Below are the code and all the weights of a small trained network. Each question names an input and a class and asks about switching units off, where a switched-off unit gives its printed mean instead of its output.

import numpy as np


def w(rows, s, z=0):
    codes = np.array(rows[::2]) - 128.0
    scale = np.full(codes.shape[1], s)
    scale[-1] = z or s
    return codes * scale


def f(y):
    return np.maximum(y, 0)


def log_softmax(a):
    a = a - a.max(-1, keepdims=True)
    return a - np.log(np.exp(a).sum(-1, keepdims=True))


def net(x, mask):
    res = np.array(x, float).reshape(1, 8) / 4 @ E
    y = f(res @ A[0][:, :-1].T + A[0][:, -1])
    res = res + np.where(mask, y, B[0][:, -1]) @ B[0][:, :-1]
    return log_softmax(res[-1] @ U[:, :-1].T + U[:, -1])


A, B = {}, {}
E = w([
[123,99,100,123,103,125,130],'x0',
[105,2,189,146,187,205,155],'x1',
[185,99,102,186,229,27,123],'x2',
[137,98,115,141,88,144,120],'x3',
[129,123,122,127,123,137,122],'x4',
[138,99,108,126,96,157,102],'x5',
[119,116,115,133,116,117,141],'x6',
[237,127,86,64,98,158,212],'x7',
],0.0096)
A[0] = w([
[169,114,89,125,156,89,121,210],'neuron 0',
[110,154,97,58,116,144,185,130],'neuron 1',
[171,242,81,70,42,184,199,88],'neuron 2',
[168,92,156,109,123,96,199,233],'neuron 3',
[106,121,126,150,120,108,99,125],'neuron 4',
[152,77,128,214,145,97,105,117],'neuron 5',
[203,123,116,117,148,156,183,43],'neuron 6',
[210,100,131,167,130,54,128,52],'neuron 7',
[156,109,146,130,117,55,154,57],'neuron 8',
[91,75,142,183,176,131,112,84],'neuron 9',
[140,99,157,152,156,212,175,209],'neuron 10',
[59,124,144,122,97,157,157,246],'neuron 11',
[172,179,87,166,125,110,57,68],'neuron 12',
[132,63,198,101,137,156,173,3],'neuron 13',
[104,47,147,187,194,148,120,107],'neuron 14',
[78,155,157,159,109,131,75,116],'neuron 15',
[11,150,196,169,65,94,96,158],'neuron 16',
[86,181,128,128,134,150,122,67],'neuron 17',
],0.011,0.0039)
B[0] = w([
[51,70,211,111,180,121,79,185],'neuron 0',
[174,145,110,184,61,108,142,180],'neuron 1',
[182,185,158,189,118,196,141,249],'neuron 2',
[181,100,122,132,127,85,63,186],'neuron 3',
[99,133,138,126,202,166,157,154],'neuron 4',
[99,136,99,147,127,148,153,180],'neuron 5',
[65,118,140,46,146,121,83,176],'neuron 6',
[128,65,128,90,106,62,92,182],'neuron 7',
[135,114,81,69,105,160,118,154],'neuron 8',
[161,242,154,253,135,169,188,181],'neuron 9',
[101,81,132,108,184,79,129,204],'neuron 10',
[145,157,165,65,95,78,65,193],'neuron 11',
[75,31,101,60,148,161,90,181],'neuron 12',
[64,125,67,6,107,21,4,178],'neuron 13',
[143,178,181,165,100,202,195,200],'neuron 14',
[109,129,122,60,148,109,90,176],'neuron 15',
[105,83,118,54,134,106,69,214],'neuron 16',
[157,168,137,97,95,102,106,152],'neuron 17',
],0.0076,0.014)
U = w([
[172,142,95,94,72,67,52,253],'0',
[66,77,156,121,123,104,99,130],'1',
[189,168,162,244,85,161,205,16],'2',
],0.011,0.0013)

Each question gives the input, the list of numbers given to net, and the class t.
The units are the neurons (one row each of A and B). Each row of codes is followed by its name. A weight is (code - 128) times the scale printed after its matrix; where a second scale follows, it is the last column's (A, B and U).
mask holds one flag per neuron, in row order. A switched-off neuron (its flag False) gives its mean, the last column of its row in B, instead of its output. The means were averaged over made-up inputs and are rounded, as every weight is.
A unit's drop is (log p(t) with every unit on - log p(t) with that unit switched off) / (log p(t) with every unit on - log p(t) with every unit switched off).
The circuit of an input: a set's keep is (log p(t) with only the set's units on - log p(t) with every unit switched off) / (log p(t) with every unit on - log p(t) with every unit switched off). Starting from the 12 units with the biggest drops (on a tie, the unit counted first), units are removed one at a time, each time the one whose removal leaves the highest keep (on an exact tie, the one counted first), for as long as the keep stays at least 0.8.
units of the circuit, in order: the units of the circuit, biggest drop first
unit that matters most: the unit with the biggest drop
top k neurons: the k neurons with the biggest drops, biggest first
drop of u: that unit's drop, to one decimal
input [-3,-7,2,-7,-5,6,-6,-5], class 1: unit that matters most : neuron 12
input [-6,6,-8,4,4,-1,-4,4], class 0: units of the circuit, in order : (neuron 13; neuron 11)
input [3,7,-4,6,6,5,-8,4], class 0: top 4 neurons : (neuron 13; neuron 0; neuron 11; neuron 12)
input [-4,7,-7,-5,1,-8,8,3], class 0: units of the circuit, in order : (neuron 13; neuron 11)
input [-5,5,2,6,5,-7,-3,-4], class 2: top 2 neurons : (neuron 9; neuron 14)
input [6,8,-1,6,-5,-8,8,4], class 0: top 2 neurons : (neuron 13; neuron 3)
input [6,6,-4,-2,5,8,-1,2], class 0: top 4 neurons : (neuron 13; neuron 0; neuron 11; neuron 12)
input [-5,2,2,-4,-5,-3,-3,-7], class 2: top 3 neurons : (neuron 9; neuron 14; neuron 13)
input [-8,-6,-1,2,1,3,5,1], class 2: top 2 neurons : (neuron 2; neuron 13)
input [3,0,-5,1,4,3,3,6], class 2: top 2 neurons : (neuron 2; neuron 16)
input [-2,-1,-7,7,-6,-1,-4,2], class 2: top 2 neurons : (neuron 2; neuron 13)
input [-4,-3,2,6,2,5,-7,-5], class 1: drop of neuron 13 : 0.1
input [6,6,5,-1,4,7,-5,0], class 2: drop of neuron 16 : 0.2
input [-1,-4,-2,4,-7,-7,-6,5], class 2: units of the circuit, in order : (neuron 2)
input [-5,5,-6,3,-8,-8,5,4], class 0: drop of neuron 13 : 0.1
